Here is a tiny trained network, its code and every weight. The questions are about switching its units off for an input and a target symbol, where a switched-off unit gives its printed mean instead of its output.

import numpy as np


def w(rows, s, z=0):
    codes = np.array(rows[::2]) - 128.0
    scale = np.full(codes.shape[1], s)
    scale[-1] = z or s
    return codes * scale


def f(y):
    return y / 2 * (1 + np.tanh(0.7978845608 * (y + 0.044715 * y**3)))


def softmax(a):
    e = np.exp(a - a.max(-1, keepdims=True))
    return e / e.sum(-1, keepdims=True)


def log_softmax(a):
    a = a - a.max(-1, keepdims=True)
    return a - np.log(np.exp(a).sum(-1, keepdims=True))


def net(x, mask):
    ids = ['αγδεηλμξτψ'.index(c) for c in x.split()]
    T = len(ids)
    res = E[ids] + P[:T]
    r = res
    for j in range(2):
        rows = slice(2 * j, 2 * j + 2)
        q, k, v = (r @ M[0][rows].T for M in (Q, K, V))
        z = softmax(np.where(np.tri(T) > 0, q @ k.T / 2**0.5, -1e9)) @ v
        o = O[0][rows]
        res = res + np.where(mask[j], z, o[:, -1]) @ o[:, :-1]
    y = f(res @ A[0][:, :-1].T + A[0][:, -1])
    res = res + np.where(mask[2:18], y, B[0][:, -1]) @ B[0][:, :-1]
    return log_softmax(res[-1] @ U[:, :-1].T + U[:, -1])


Q, K, V, O, A, B = {}, {}, {}, {}, {}, {}
E = w([
[121,204,58],'α',
[63,166,94],'γ',
[85,213,154],'δ',
[139,197,193],'ε',
[194,232,116],'η',
[13,57,206],'λ',
[60,26,27],'μ',
[167,65,207],'ξ',
[229,104,213],'τ',
[216,2,87],'ψ',
],0.0072)
P = w([
[126,180,85],'0',
[132,192,88],'1',
[211,1,207],'2',
[150,179,81],'3',
[184,19,194],'4',
[160,181,91],'5',
[176,21,187],'6',
],0.0033)
Q[0] = w([
[162,140,220],'head 1',
[24,108,119],'head 1',
[92,254,172],'head 2',
[8,196,5],'head 2',
],0.004)
K[0] = w([
[131,158,50],'head 1',
[187,56,154],'head 1',
[2,234,95],'head 2',
[128,239,228],'head 2',
],0.0054)
V[0] = w([
[96,217,237],'head 1',
[44,231,10],'head 1',
[49,120,57],'head 2',
[177,16,1],'head 2',
],0.0057)
O[0] = w([
[92,246,250,122],'head 1',
[12,246,35,253],'head 1',
[20,147,93,190],'head 2',
[179,2,8,130],'head 2',
],0.0053,0.0022)
A[0] = w([
[138,125,14,227],'neuron 1',
[200,28,141,100],'neuron 2',
[126,239,46,114],'neuron 3',
[240,198,203,243],'neuron 4',
[26,85,46,246],'neuron 5',
[21,221,48,157],'neuron 6',
[174,119,55,195],'neuron 7',
[177,225,68,159],'neuron 8',
[242,145,180,228],'neuron 9',
[188,230,229,236],'neuron 10',
[38,136,254,250],'neuron 11',
[168,254,39,101],'neuron 12',
[182,32,145,134],'neuron 13',
[207,26,206,197],'neuron 14',
[206,11,195,255],'neuron 15',
[36,235,225,201],'neuron 16',
],0.0059,0.0046)
B[0] = w([
[168,7,55,215],'neuron 1',
[231,202,90,128],'neuron 2',
[225,244,16,175],'neuron 3',
[227,98,248,171],'neuron 4',
[47,11,48,255],'neuron 5',
[50,225,11,234],'neuron 6',
[228,68,51,169],'neuron 7',
[247,238,56,170],'neuron 8',
[192,41,247,155],'neuron 9',
[200,210,249,189],'neuron 10',
[8,58,238,215],'neuron 11',
[255,239,19,164],'neuron 12',
[219,123,69,134],'neuron 13',
[237,81,68,154],'neuron 14',
[244,9,164,180],'neuron 15',
[33,249,238,227],'neuron 16',
],0.005,0.0057)
U = w([
[216,208,3,1],'α',
[40,164,68,233],'γ',
[96,211,184,87],'δ',
[152,187,231,64],'ε',
[232,210,151,67],'η',
[30,63,214,194],'λ',
[89,21,54,167],'μ',
[185,62,184,127],'ξ',
[219,82,200,139],'τ',
[221,35,94,126],'ψ',
],0.006,0.0045)

Each question gives the input, a string of symbols that net reads in full, and the target symbol t.
The units are the heads (2 rows each of Q, K, V and O) and the neurons (one row each of A and B). Each row of codes is followed by its name. A weight is (code - 128) times the scale printed after its matrix; where a second scale follows, it is the last column's (O, A, B and U).
mask holds one flag per unit, heads first, then neurons. A switched-off unit (its flag False) gives its mean, the last column of its rows in O or B, instead of its output. The means were averaged over made-up inputs and are rounded, as every weight is.
A unit's drop is (log p(t) with every unit on - log p(t) with that unit switched off) / (log p(t) with every unit on - log p(t) with every unit switched off).
The circuit of an input: a set's keep is (log p(t) with only the set's units on - log p(t) with every unit switched off) / (log p(t) with every unit on - log p(t) with every unit switched off). Starting from the 12 units with the biggest drops (on a tie, the unit counted first), units are removed one at a time, each time the one whose removal leaves the highest keep (on an exact tie, the one counted first), for as long as the keep stays at least 0.8.
units of the circuit, in order: the units of the circuit, biggest drop first
most important unit: the unit with the biggest drop
k most important neurons: the k neurons with the biggest drops, biggest first
heads that matter: for each layer, one digit per head in row order, 1 if its drop is at least 0.15 and else 0, layers parted by /
drop of u: that unit's drop, to one decimal
input λ τ λ, target τ: units of the circuit, in order	(head 1; neuron 15; neuron 6)
input δ γ γ λ α α, target α: units of the circuit, in order	(neuron 12; neuron 3; neuron 8)
input α δ ε, target ε: heads that matter	11
input γ ε δ, target ε: heads that matter	11
input γ ε λ ψ, target ψ: heads that matter	00
input α γ ξ η, target η: heads that matter	00
input α μ ξ τ, target τ: heads that matter	00
input ψ μ γ, target ψ: heads that matter	11
input μ γ α μ γ, target μ: most important unit	head 2
input γ α α α, target α: 4 most important neurons	(neuron 12; neuron 3; neuron 8; neuron 11)
input λ δ γ, target λ: drop of neuron 1	0.0
input λ τ ξ, target τ: drop of neuron 9	0.1
input λ μ τ ψ α, target ψ: drop of neuron 16	0.2
input γ δ δ λ, target λ: drop of neuron 11	0.3
